Below are the code and all the weights of a small trained network. Each question names an input and a class and asks about switching units off, where a switched-off unit gives its printed mean instead of its output.

import numpy as np


def w(rows, s, z=0):
    codes = np.array(rows[::2]) - 128.0
    scale = np.full(codes.shape[1], s)
    scale[-1] = z or s
    return codes * scale


def norm(h):
    return h / np.sqrt((h * h).mean(-1, keepdims=True) + 1e-5)


def f(y):
    return y / 2 * (1 + np.tanh(0.7978845608 * (y + 0.044715 * y**3)))


def log_softmax(a):
    a = a - a.max(-1, keepdims=True)
    return a - np.log(np.exp(a).sum(-1, keepdims=True))


def net(x, mask):
    res = np.array(x, float).reshape(1, 7) / 4 @ E
    u = 0
    for l in range(4):
        y = f(norm(res) @ A[l][:, :-1].T + A[l][:, -1])
        res = res + np.where(mask[u : u + 4], y, B[l][:, -1]) @ B[l][:, :-1]
        u += 4
    return log_softmax(norm(res)[-1] @ U[:, :-1].T + U[:, -1])


A, B = {}, {}
E = w([
[178,221,247,91,139,193,134],'x0',
[188,132,138,149,233,86,1],'x1',
[131,125,134,138,143,126,140],'x2',
[80,171,147,214,48,30,79],'x3',
[130,124,133,131,133,124,132],'x4',
[51,109,188,137,145,161,115],'x5',
[128,128,123,131,119,137,117],'x6',
],0.0098)
A[0] = w([
[107,110,68,128,121,94,100,23],'0.n1',
[141,148,60,125,93,152,188,251],'0.n2',
[254,175,59,115,84,84,151,166],'0.n3',
[98,161,120,239,33,70,119,32],'0.n4',
],0.0098,0.0031)
B[0] = w([
[225,147,124,124,153,158,135,159],'0.n1',
[81,59,179,160,90,189,211,240],'0.n2',
[22,102,218,162,158,235,65,232],'0.n3',
[59,255,79,120,236,150,103,253],'0.n4',
],0.0079,0.006)
A[1] = w([
[119,71,9,179,109,90,126,24],'1.n1',
[111,56,127,56,158,175,145,131],'1.n2',
[173,162,127,224,28,61,156,252],'1.n3',
[72,117,169,129,176,152,114,192],'1.n4',
],0.012,0.0038)
B[1] = w([
[248,181,97,207,25,78,214,176],'1.n1',
[77,221,54,193,157,110,71,233],'1.n2',
[89,164,136,9,246,115,133,152],'1.n3',
[102,64,138,226,79,128,130,255],'1.n4',
],0.011,0.0078)
A[2] = w([
[200,114,121,84,153,133,175,1],'2.n1',
[162,179,201,122,133,179,133,137],'2.n2',
[208,57,128,114,172,59,8,97],'2.n3',
[148,108,47,86,186,194,159,111],'2.n4',
],0.013,0.0097)
B[2] = w([
[181,176,153,148,193,184,92,119],'2.n1',
[182,137,72,138,101,51,132,254],'2.n2',
[59,15,156,7,123,124,180,254],'2.n3',
[104,199,96,123,233,60,85,176],'2.n4',
],0.015,0.0043)
A[3] = w([
[110,129,98,17,106,247,253,87],'3.n1',
[136,64,76,218,34,63,87,136],'3.n2',
[38,97,144,52,74,169,254,2],'3.n3',
[246,212,200,51,66,98,118,97],'3.n4',
],0.0097,0.0019)
B[3] = w([
[85,17,247,22,118,52,93,204],'3.n1',
[174,159,163,123,54,254,168,254],'3.n2',
[195,27,184,75,213,104,63,246],'3.n3',
[250,110,10,178,65,154,162,169],'3.n4',
],0.0094,0.006)
U = w([
[101,43,162,26,150,146,173,125],'0',
[83,249,53,141,219,93,84,49],'1',
[241,111,41,161,39,89,231,2],'2',
[130,78,151,162,137,200,88,188],'3',
],0.013,0.0069)

Each question gives the input, the list of numbers given to net, and the class t.
The units are the neurons (one row each of A and B). Each row of codes is followed by its name. A weight is (code - 128) times the scale printed after its matrix; where a second scale follows, it is the last column's (A, B and U).
mask holds one flag per neuron, layer by layer. A switched-off neuron (its flag False) gives its mean, the last column of its row in B, instead of its output. The means were averaged over made-up inputs and are rounded, as every weight is.
A unit's drop is (log p(t) with every unit on - log p(t) with that unit switched off) / (log p(t) with every unit on - log p(t) with every unit switched off).
The circuit of an input: a set's keep is (log p(t) with only the set's units on - log p(t) with every unit switched off) / (log p(t) with every unit on - log p(t) with every unit switched off). Starting from the 12 units with the biggest drops (on a tie, the unit counted first), units are removed one at a time, each time the one whose removal leaves the highest keep (on an exact tie, the one counted first), for as long as the keep stays at least 0.8.
units of the circuit, in order: the units of the circuit, biggest drop first
unit that matters most: the unit with the biggest drop
k most important neurons: the k neurons with the biggest drops, biggest first
top k neurons in layer l: the k neurons of layer l with the biggest drops, biggest first
drop of u: that unit's drop, to one decimal
input [6,5,8,-6,-7,-6,8], class 1: units of the circuit, in order : 2.n4
input [8,-8,1,8,-6,-3,-6], class 0: top 2 neurons in layer 1 : 1.n3; 1.n2
input [-4,-3,-4,4,-5,-5,1], class 3: 2 most important neurons : 0.n3; 0.n4
input [8,-2,-2,7,-3,1,-6], class 2: 4 most important neurons : 3.n4; 1.n2; 2.n2; 2.n4
input [3,4,-1,3,3,2,-8], class 0: 2 most important neurons : 0.n3; 2.n3
input [8,-3,4,-7,1,0,6], class 2: 4 most important neurons : 2.n2; 0.n4; 3.n4; 1.n3
input [4,-4,3,-3,2,-5,6], class 3: top 2 neurons in layer 1 : 1.n2; 1.n3
input [1,4,-1,0,8,0,-6], class 0: 2 most important neurons : 2.n3; 0.n2
input [-7,5,-2,-6,7,5,1], class 2: units of the circuit, in order : 1.n1; 0.n3
input [0,0,-1,3,-1,-5,-1], class 3: top 2 neurons in layer 1 : 1.n4; 1.n2
input [-7,-3,-6,-7,-1,1,-4], class 1: 2 most important neurons : 1.n2; 2.n4
input [-8,1,0,2,-5,8,-3], class 2: 2 most important neurons : 1.n1; 0.n3
input [5,-6,1,5,1,-1,-3], class 0: 3 most important neurons : 1.n3; 1.n2; 1.n1
input [0,8,5,8,-3,-5,-7], class 0: 2 most important neurons : 2.n3; 1.n2
input [-7,5,-8,6,5,-5,-4], class 2: 3 most important neurons : 1.n1; 1.n2; 3.n2
input [-6,7,-1,1,-4,5,-6], class 0: most important neuron : 2.n3
input [3,-6,1,2,0,-7,6], class 3: 3 most important neurons : 0.n3; 2.n3; 1.n4
input [8,0,-5,-6,-5,3,-8], class 2: 3 most important neurons : 2.n2; 3.n4; 0.n4
input [7,6,5,-7,-5,-4,1], class 1: top 2 neurons in layer 2 : 2.n4; 2.n2
input [-7,4,4,-3,-7,-3,-6], class 2: unit that matters most : 1.n1
input [-6,6,-4,-8,1,1,2], class 1: 2 most important neurons : 2.n4; 1.n2
input [-7,8,5,-3,4,5,-4], class 0: 2 most important neurons : 2.n3; 0.n2
input [7,-4,3,-4,6,-4,2], class 2: top 2 neurons in layer 2 : 2.n2; 2.n3
input [-2,0,-3,5,-3,-5,-1], class 1: top 2 neurons in layer 3 : 3.n3; 3.n1
input [5,-3,3,-2,7,-6,5], class 3: top 2 neurons in layer 0 : 0.n3; 0.n2
input [6,4,-2,-2,3,-1,-4], class 2: drop of 2.n2 : 1.0
input [-2,-2,5,-1,-1,4,-4], class 3: drop of 1.n1 : 0.2
input [-4,7,-3,2,4,2,2], class 0: drop of 2.n1 : 0.0
input [3,1,0,7,8,7,2], class 1: drop of 0.n2 : 0.2
input [6,-2,-4,1,-6,3,3], class 2: top neuron in layer 2 : 2.n2
